[128 = 0]

[135 120 150 109  66 158 153 106 116 117 137 117 128 101 127 120 179 124
 162 137 146 161 142 104 140  88 128  60 110  81 119 124 135 143 162 138
 124  94 191 170 113 131 146 129 108  92] | CD RP
[177 125 139 129 123 141 166 129 129 116 151 117 130 133 146 119 147 120
 125 125 174 151 131  88 107 173 117  92 116 128 122 128 100 140 120 136
 119 117  85 160 131 157 112 115 106 111] | BZ TT
[179 121 130  86 115 172 191 163 110  97 118 113 125  80  84 128 143 150
 154 123 129 146 155  71 139 163 126  41 139 130 134 132 133 169 131 128
 127 124 105 167 115 146 123 136 145 108] | TG JP
[208 143 124  83 112 165 156 159 147  97 137  96 122 103  76 140  75 162
 123 128 148  95 133  73 139 187 132 110 132 135 132 135 121 149 130 140
 137 122  61 140 100 184 126 133 112 121] | TG Ct
[189 132 139 128 109 100 117 155 179  96 161 130 126 144 115 134 146 108
 113 121 124 121 134  99  94 162 120 138 118 145 113 175 132 123  97 134
 112 118  58 151 150 152 125 127  91 118] | BZ Tp
[116 126 129  99 131 119 104 155 126 119  74 105 129 105  95 118 125 130
 148 114 152 142 127  84 122 142 128 123 131  92 127 140 153 149 124 136
 111 139  64 160 153 149 115 138 139  99] | FQ Dm
[169 130 147 104 108 128 122 115 158 131 193 112 132 117 158 118 133 109
 135 124 183 159 125 129 115 175 120 182 122 115 131  99 132 142 135 132
  97 106 103 139 133 178 114 132 109  98] | CD Cz
[152 128 132  87 119 142 132 148  92  92 121 110 144 115 100 126 144 144
 142 109 131 125 134  65 119 159 124 169 134 104  95 110 150 132 128 130
 118 116  82 161 142 121 111 122 133 120] | FQ LS
[193 127 125  92 110 115 119 123 177 108 218 107 133 139 116 141  93 118
 151 135 150 133 129 104 128 194 122 147 125 155 150 116 126 139 143 122
 135 114  40 146 114 170 124 130 108  89] | CD Cz
[151 126 135 124 138 119 108 164 144 137 156 129 111 158 106 121 142 111
 119  85 128 145 120  96 107 159 117 131 121 144 140 130 132 124 110 106
 119 127  69 161 142 129 124 118 107 137] | BZ Tp
[161 130 132 110 116 156 167 143 172 111 123 112 130  85 119 117  72 128
 106 128 156  95 136  90 133 189 130  66 142  92 110 140 113 149 139 121
 124 121 119 136 111 163 147 135 122 128] | TG JP
[146 121 134 117  84 128 173 108 132 112 159 128 120  96 134 122 167 131
 154 127 134 144 146 149 143 106 135  57 107 126 112 131 116 130 170 123
 140 107 163 171 133 133 130 123 123  96] | CD RP
[135 135 111 153  97 119 109 135 127 127 100 104 118 161 119 124 186 137
 134 119 148 158 127  91 107 129 133  81 123 141 133 149 143 128 105 153
 107 147  87 169 177 114 131 131 105 126] | BZ QH
[123 138 131 135 137 139 181 102 157 143 175 137 137 122 187 124 127  93
 127 128 161 154 125 161 138 132 126 154 131  98 134  80 111 142 144 122
 132 110 122 116 137 143 147 120 109 128] | CD Cz
[131  87 126 114 124 153 162 138 105 109 128 114 132 112 123 114 161 131
 129 128 154 142 113  56 108 169 116 178 148  97 107 118 150 127 132 139
 120 128  88 160 155 118 113 133 118  78] | FQ LS
[164 164 131 123 110 127 152 128 124 120 113 121 153 120 119 119 148 130
 128 168 150 138 119  54 108 210 138 116 136 143 124 128 133 135 108 123
 122 134  72 161 155 148 128  97 112 118] | BZ TT
[103 108 127 112 135 123 107 143 111 131  74 115 127 156 112 118 141 119
 140 130 136 149 124 142 112 106 146 165 129 122 145 104 143 127 115 131
 117 127  70 167 143 143  95 134 115 117] | FQ Dm
[192 133 149 120  31 150  89 112  72  97 114 101 113  49  55 100 209 179
 158 114 141 168 141   4  83 175 136  14 131 134 111 144 147 176 126 139
 109 115 103 209 127 172 130 111 122  72] | BZ TT
[162 137 137 125 106  95 109 142 130 119 161 125 110 106 106 125 143 129
 130 129 138 127 108  41  84 189 125 144 135 145 102 163 117 139 112 148
  96 101  72 143 155 142 136 135  86  89] | BZ QH
[162 141 131 126 119 114 135 135 137 104 133 121 118 145 114 119 169 128
 139 121 130 152 136  73 104 158 118 116 124 124 130 156 131 123 108 148
 115 121  81 176 153 139  70 134 116 102] | BZ Tp
[155 121 122 107  81 120  89 110 130 114 142 105 128 139 138 130 114 137
 166 133 140 164 153 143 137 122 162  95 116 151 173 120 123 128 143 138
 130 110  99 163 119 139 121 120 143 104] | CD HH
[125 121 128 123 137 121 140 149 140 134  92 114 147 162 135 119 126 119
 112 148 141 131 133 134 117 138 137 160 156 140 137 128 115 110 114 130
 117 130 119 146 160 116 121 134 143 132] | FQ Dm
[135 129 134 107 140 185 181 150 115 125  81 112 135 104 116 125  85 150
 118 116 162  78 120  94 127 152 145 106 152  99 113 122 131 145 135 135
 118 135 148 127 127 137 133 138 127 128] | TG Ct
[126 125 122 128 135 151 220 124 155 128 126 145 114 125 151 122 113 109
 135 143 166 146 137 163 153 135 130  38 123 104 123 118 114 135 126 109
 138 132 169 150 117 148 151 125 138 121] | TG Mn
[181 127 130 127 114 116 139 124 113  83 166 118 120 128  93 114 184 143
 136 144 126 158 148  42 103 176 121 118 125 161 126 141 135 150 117 140
 112 113  52 206 147 162 121 122 114  94] | BZ Tp
[151 133 124 162 115 114 117 139 115 108 125  96 112 135 108 121 162 109
 139 115 146 196 131  97  99 124 131 110  99 152 124 140 127 132 111 123
 112 124  60 159 161 126 128 122 105 120] | BZ QH
[213 123 137  76  77 199 158 142 162 110 141 105 117  78  68 117 103 152
 138 113 158 122 149  36 141 185 127  33 117 110 119 146 130 164 129 134
 126 136  63 198 115 175 133 126 125 108] | TG JP
[103 158 119 127 161 155 128 150 111 130  49 134 144 137 141 123 138 116
 123 109 153 148 117 112 116 116 149 122 142 102 132 129 137 109 118 139
 127 138 147 123 161 108 135 147 139 138] | FQ GG
[190 118 126  98 109 143 153 103 169 124 206 134 128 113 166 131 105 109
 138 126 163 155 169 158 121 180 129 177 125 139 137  94 125  61 161 128
  88 123  78 129  94 170 128 133 121 113] | CD Cz
[159 144 131 116 110 132 161 127 138 135 137 106 130  95 113 147 110 155
 129 129 158 132 121  84 130 168 133  65 111 147 126 126 110 135 130 132
 128 127  94 148 119 154 131 124 123 123] | TG JP
[166 130 162 142  88  87 117 122 168  99 116 128 128 122 109 102 203 140
 156 133 104 150 146  53 110 136 113  77 129 138 105 193 123 124 105 138
 103 126  77 187 169 136 131 118 106  88] | BZ Tp
[184 120 129  99  74 143  93 108 144 103 189 101 131 121 131 124 145 131
 144 132 152 134 134 163 132 129 125 162 122 137 121 116 134 124 150 142
 118 114 111 146 104 144 116 129 116 119] | CD HH
[158 127 143 108 108 164 137 118 164 124 158 166 138 108 131 126 113 121
 139 124 161 169 153 126 146 123 103 126 112 115 140 115 134 144 199 120
 112 118 108 127 109 151 105 134 118  96] | CD Cz
[129 128 127 110 123 147 138 175 118 128  50 119 131 121 131 121 126 153
 148 110 129 143 138  93 125 102 134 110 143 105 127 123 138 138 124 150
 119 132 117 151 138 129 119 125 134 115] | FQ GG
[163 125 131 125  92 133 157  91 120 116 164  87 130 118 125 137 179 117
 161 157 117 179 141 163 145 101 135 101 130 106 139 108 137 136 157 125
 131 118 169 151 120 142 133 121 113 116] | CD RP
[173 135 122  98 135 168 155 154 173 115 134 108 120 103  99 168  67 130
 119 120 124  52 110 109 148 122 135 105 133 103 138 163 119 121 144 121
 130 133 141 107  94 155 141 136 121 135] | TG Ct
[146 122 134 115  80 120 164  81 146 113 157 105 125  82 143 123 172 132
 164 137 103 161 144 136 153 117 118  42 136  88 135 125 131 131 159 148
 135 117 198 171 113 146 143 118 124  84] | CD RP
[198  87 145  79  93 170 158 160 166  81 144  93 107  91  66 120 114 158
 157 120 143 103 139  61 141 186 128  46 131 118 130 154 129 162 157 156
 130 113  75 198 106 175 120 133 118 121] | TG Ct
[215 142 144  85 104 154 173 143 121 102 175  96 132  67  62 125 111 161
 139 133 139 124 132  28 141 222 117  36 135 120 129 135 127 171 135 139
 126 133  62 183 102 186 100  99 129  93] | TG JP
[167 127 133 110 137 157 168 126 135 104 142 129 120  71 116 126 108 138
 129 135 149 111 152 104 146 162 128  86 129 128 125 131 108 129 132 119
 131 143 140 139 104 138 124 131 112 126] | TG JP
[166 120 156 131 112 101 142  80 181 103 145 124 116 126 113 113 157 130
 135 130 119 164 138 103 121 138 113  75 124 148 133 157 126 151 114 137
 115 122  74 187 137 152 117 135 117  87] | BZ Tp
[125 129 131 125 153 145 139 152 124 116 101 122 136 158 110 146 113 121
 117 124 122 139 120 128 119 131 126 153 119 158 135 120 127 134 116 128
 144 142  67 146 141 106 101 131 168 117] | FQ Dm

[139 138 123 135 119 110 147 125 108 134 134 124 132 155 100 133 119 131
 137 120 148 114 127 130  81 162 146 150 141 126 133 122 135 137 128 130
 138 136 125 127 137 125 120 144 134 143] | QG CH
[106 119 122 134 147 102 131 144 142 143 127 129 113  89 166 113 120 124
 121 132 120 130 136 145 160 117 103 133 121 108 135 139 129 115 142 137
 130 152 136 106  86 142 159 116 133  96] | GS RH
[155 146 120 115 115 133 133 127  77 141 138 143 138 157 113 128 148 135
 138 112 149 121 129 127  88 166 142 157 142 127 126 126 136 138 114 125
 138 132 125 127 173 132 117 130 128 146] | QG Rl
[129 132 107 126 110 152 148 137  91 138 138 128 132 148 108 159 128 125
 147 123 133 127 125 132 114 157 120 166 133 133 132 122 131 145 136 139
 138 129 121 131 150 130 120 130 127 148] | QG CH
[123 115 137 119 138 113 135 126 126 127 125 132 133 152  84 135 120 124
 112 135 111 133 114 122 136 109 166 113 132 120 146 118 137 106 134  99
 152 143 130 131 159 129 111 131 123 157] | CL PF
[125 157 124 126  97 127 138 139  98 141 139 138 133 134 122 130 140 130
 136 112 151 128 128 123 100 139 124 128 138 100 141 133 141 131 131 138
 124  97 124 129 179 130 129 131 147 148] | QG CH
[120 128 119 131 133 114 138 124  89 118 128 134 126 139 104 136 126 127
 119 131 109 120 118 119 123 126 167 143 130 116 136 120 122 113 135 108
 143 150 141 135 153 144 129 128 128 171] | CL PF
[123 136 153 124 143 106 136 127  93 132 127 126 140 151  87 129 146 140
 129 135 109 120 133 114 138  97 163 119 140 138 144 122 130  99 112 109
 164 129 129 129 170 139 121 116 129 169] | CL Qt
[131 123 119 124 153 123 140 128  80 136 125 136 144 147  91 135 142 133
 123 133 119 134 119 121 142  99 165 135 134 111 148 124 133 111 104 111
 149 133 130 125 156 131  98 125 129 157] | CL PF
[131 123 110 119  92 157 127 119 116 126 139 141 147 148  82 134 119 129
 130 142 112 150 149 115 105 156 148 142 130 151 130 104 115 144 128 119
 128 113 131 137 158 111 110 140 124 169] | DP LZ
[123 109 123 125 119 103 130 125 138 112 136 129 137 127  73 133 106 120
 117 143 103 133 116 109  93 139 165 101 142 113 134 102 129 111 141 115
 178 145 133 121 133 122 115 136 126 144] | DP Zd
[140 101 130 118 112 133 140 116 121 118 123 134 143 115 103 113 105 114
 115 132 132 139 123 138 116 118 165 107 123 127 135 101 144 122 164 124
 151 115 109 113 146 110 119 130 121 153] | DP LZ
[129 111 124 115 115 121 132 128 129 120 113 139 142 126  96 144 125 127
 121 138 139 148 132 123 139 136 153 109 137 122 133 124 137 130 130 104
 127 123 126 125 142 118 119 136 120 153] | DP LZ
[164 125 114 111  84 174 123 125  92 115 130 162 153 136 144 122 131 133
 107 138 130 136 142 140 129 105 116 147  92 106 154 118 152 140 110 119
 181  78 129 125 163  82 105 117 133 179] | DP LZ
[131 121 155 151 150 119 135 133 119 127 127 119 139 162  77 129 148 156
 121 128  99 126 125 117 121  97 140 120 137 132 151 124 143 103  98 126
 154 119 132 127 120 134 121 125 150 151] | CL Qt
[104 127 125 132 164  89 131 144 106 160 132 126 107 109 149 127  97 121
 121 132 125 120 103 140 119 133 127 124 129 107 135 135 115 104 170 139
 139 171 121 136  77 154 140 113 106 100] | GS RH
